Below is a small trained network, with its code and all its weights. Each question gives an input and a target symbol and asks what happens when units are switched off, that is, made to give their printed mean instead of their output.

import numpy as np


def w(rows, s, z=0):
    codes = np.array(rows[::2]) - 128.0
    scale = np.full(codes.shape[1], s)
    scale[-1] = z or s
    return codes * scale


def f(y):
    return np.maximum(y, 0)


def softmax(a):
    e = np.exp(a - a.max(-1, keepdims=True))
    return e / e.sum(-1, keepdims=True)


def log_softmax(a):
    a = a - a.max(-1, keepdims=True)
    return a - np.log(np.exp(a).sum(-1, keepdims=True))


def net(x, mask):
    ids = ['ΘΛΠΦαβδεζηψ'.index(c) for c in x.split()]
    T = len(ids)
    res = E[ids] + P[:T]
    r = res
    for j in range(2):
        rows = slice(4 * j, 4 * j + 4)
        q, k, v = (r @ M[0][rows].T for M in (Q, K, V))
        z = softmax(np.where(np.tri(T) > 0, q @ k.T / 4**0.5, -1e9)) @ v
        o = O[0][rows]
        res = res + np.where(mask[j], z, o[:, -1]) @ o[:, :-1]
    y = f(res @ A[0][:, :-1].T + A[0][:, -1])
    res = res + np.where(mask[2:18], y, B[0][:, -1]) @ B[0][:, :-1]
    return log_softmax(res[-1] @ U[:, :-1].T + U[:, -1])


Q, K, V, O, A, B = {}, {}, {}, {}, {}, {}
E = w([
[201,133,96,59],'Θ',
[78,135,196,66],'Λ',
[88,135,202,96],'Π',
[59,169,181,87],'Φ',
[225,96,159,140],'α',
[72,125,187,90],'β',
[74,211,95,176],'δ',
[162,173,184,246],'ε',
[101,203,188,75],'ζ',
[43,159,31,97],'η',
[85,10,116,189],'ψ',
],0.014)
P = w([
[1,91,235,57],'0',
[8,109,218,77],'1',
[21,117,207,90],'2',
[49,121,200,88],'3',
[60,120,181,91],'4',
[67,126,168,100],'5',
[87,125,158,108],'6',
[101,124,140,119],'7',
[116,122,122,127],'8',
[124,121,104,141],'9',
[142,124,94,149],'10',
[101,120,142,120],'11',
],0.0076)
Q[0] = w([
[97,98,181,123],'head 0',
[86,148,153,173],'head 0',
[92,175,137,101],'head 0',
[133,162,83,132],'head 0',
[126,170,170,85],'head 1',
[192,99,46,253],'head 1',
[198,71,44,246],'head 1',
[102,193,123,32],'head 1',
],0.014)
K[0] = w([
[175,127,114,134],'head 0',
[93,106,85,176],'head 0',
[161,191,63,115],'head 0',
[100,145,97,69],'head 0',
[173,109,88,140],'head 1',
[68,113,234,33],'head 1',
[82,133,253,76],'head 1',
[175,67,58,168],'head 1',
],0.013)
V[0] = w([
[113,23,81,174],'head 0',
[117,133,64,107],'head 0',
[58,93,124,112],'head 0',
[126,111,176,72],'head 0',
[35,179,76,116],'head 1',
[141,254,162,157],'head 1',
[189,176,70,11],'head 1',
[48,164,48,182],'head 1',
],0.0091)
O[0] = w([
[155,72,57,192,66],'head 0',
[103,132,109,104,68],'head 0',
[95,82,140,115,252],'head 0',
[156,115,160,93,233],'head 0',
[75,137,50,128,234],'head 1',
[99,239,217,136,121],'head 1',
[139,165,116,1,32],'head 1',
[116,166,29,157,121],'head 1',
],0.0074,0.0042)
A[0] = w([
[171,147,197,158,127],'neuron 0',
[110,62,101,136,152],'neuron 1',
[121,190,52,124,89],'neuron 2',
[84,219,123,108,204],'neuron 3',
[111,67,81,85,190],'neuron 4',
[208,134,23,95,101],'neuron 5',
[47,217,86,97,166],'neuron 6',
[163,127,163,111,167],'neuron 7',
[95,153,194,227,180],'neuron 8',
[191,112,74,2,117],'neuron 9',
[214,150,173,140,181],'neuron 10',
[67,194,2,97,212],'neuron 11',
[34,145,130,201,102],'neuron 12',
[163,219,155,60,3],'neuron 13',
[133,57,151,27,92],'neuron 14',
[87,145,62,104,187],'neuron 15',
],0.0086,0.0058)
B[0] = w([
[190,125,144,112,190],'neuron 0',
[78,136,134,138,181],'neuron 1',
[97,96,254,122,167],'neuron 2',
[162,149,98,107,240],'neuron 3',
[120,118,213,152,200],'neuron 4',
[73,157,60,133,140],'neuron 5',
[176,166,44,121,246],'neuron 6',
[126,149,167,118,180],'neuron 7',
[157,168,103,199,254],'neuron 8',
[64,159,83,144,169],'neuron 9',
[135,165,106,122,185],'neuron 10',
[198,68,144,110,248],'neuron 11',
[129,139,69,135,227],'neuron 12',
[115,157,183,141,158],'neuron 13',
[91,117,79,117,197],'neuron 14',
[176,88,110,140,200],'neuron 15',
],0.009,0.0084)
U = w([
[2,146,61,49,125],'Θ',
[28,81,121,71,7],'Λ',
[74,32,106,195,254],'Π',
[83,170,36,121,50],'Φ',
[184,69,238,98,183],'α',
[44,63,139,89,40],'β',
[174,110,35,105,184],'δ',
[131,205,155,222,48],'ε',
[147,215,141,85,158],'ζ',
[209,3,134,31,156],'η',
[14,48,126,179,223],'ψ',
],0.0063,0.006)

Each question gives the input, a string of symbols that net reads in full, and the target symbol t.
The units are the heads (4 rows each of Q, K, V and O) and the neurons (one row each of A and B). Each row of codes is followed by its name. A weight is (code - 128) times the scale printed after its matrix; where a second scale follows, it is the last column's (O, A, B and U).
mask holds one flag per unit, heads first, then neurons. A switched-off unit (its flag False) gives its mean, the last column of its rows in O or B, instead of its output. The means were averaged over made-up inputs and are rounded, as every weight is.
A unit's drop is (log p(t) with every unit on - log p(t) with that unit switched off) / (log p(t) with every unit on - log p(t) with every unit switched off).
The circuit of an input: a set's keep is (log p(t) with only the set's units on - log p(t) with every unit switched off) / (log p(t) with every unit on - log p(t) with every unit switched off). Starting from the 12 units with the biggest drops (on a tie, the unit counted first), units are removed one at a time, each time the one whose removal leaves the highest keep (on an exact tie, the one counted first), for as long as the keep stays at least 0.8.
units of the circuit, in order: the units of the circuit, biggest drop first
heads that matter: for each layer, one digit per head in row order, 1 if its drop is at least 0.15 and else 0, layers parted by /
drop of u: that unit's drop, to one decimal
input α Π α, target α: units of the circuit, in order => [head 1]
input δ Π Φ δ Θ η ζ Π, target δ: units of the circuit, in order => [head 1; neuron 6]
input ψ ε Φ Λ ε Λ, target ε: units of the circuit, in order => [head 1; neuron 8]
input η α ε η η β, target δ: units of the circuit, in order => [head 1; neuron 6]
input Φ Λ ζ Π β α ζ η δ ζ, target δ: units of the circuit, in order => [head 1; neuron 6; neuron 11]
input α η η η ζ β Φ Π ζ, target η: units of the circuit, in order => [neuron 11; head 1; neuron 2]
input ε Φ η ζ ε ψ Θ η Π ζ Λ, target η: units of the circuit, in order => [head 1; neuron 11; neuron 8]
input ζ η Φ α ζ ε ζ α, target ζ: units of the circuit, in order => [head 1; neuron 11; head 0]
input ζ Π ε, target ε: units of the circuit, in order => [neuron 8; head 1]
input ζ ψ Φ, target ψ: heads that matter => 01
input ζ Λ Π Φ ε Φ, target ε: heads that matter => 01
input ζ Λ η ζ, target δ: units of the circuit, in order => [head 1; neuron 11]
input α ε ζ α ζ α ψ η Φ, target η: units of the circuit, in order => [head 1; neuron 11; neuron 8; neuron 15]
input ζ Φ ζ η Λ, target δ: units of the circuit, in order => [head 1; neuron 6]
input Θ Λ ψ δ, target δ: heads that matter => 00
input η β η ψ Λ, target Π: units of the circuit, in order => [head 1]
input ε ζ ε, target ε: drop of head 1 => 0.2
input Π Φ α β Π Φ, target α: drop of neuron 12 => 0.1
input Θ Φ Φ, target Θ: drop of head 0 => 0.1
input Θ α ε Λ ε η ε ζ, target ε: drop of head 1 => 1.1
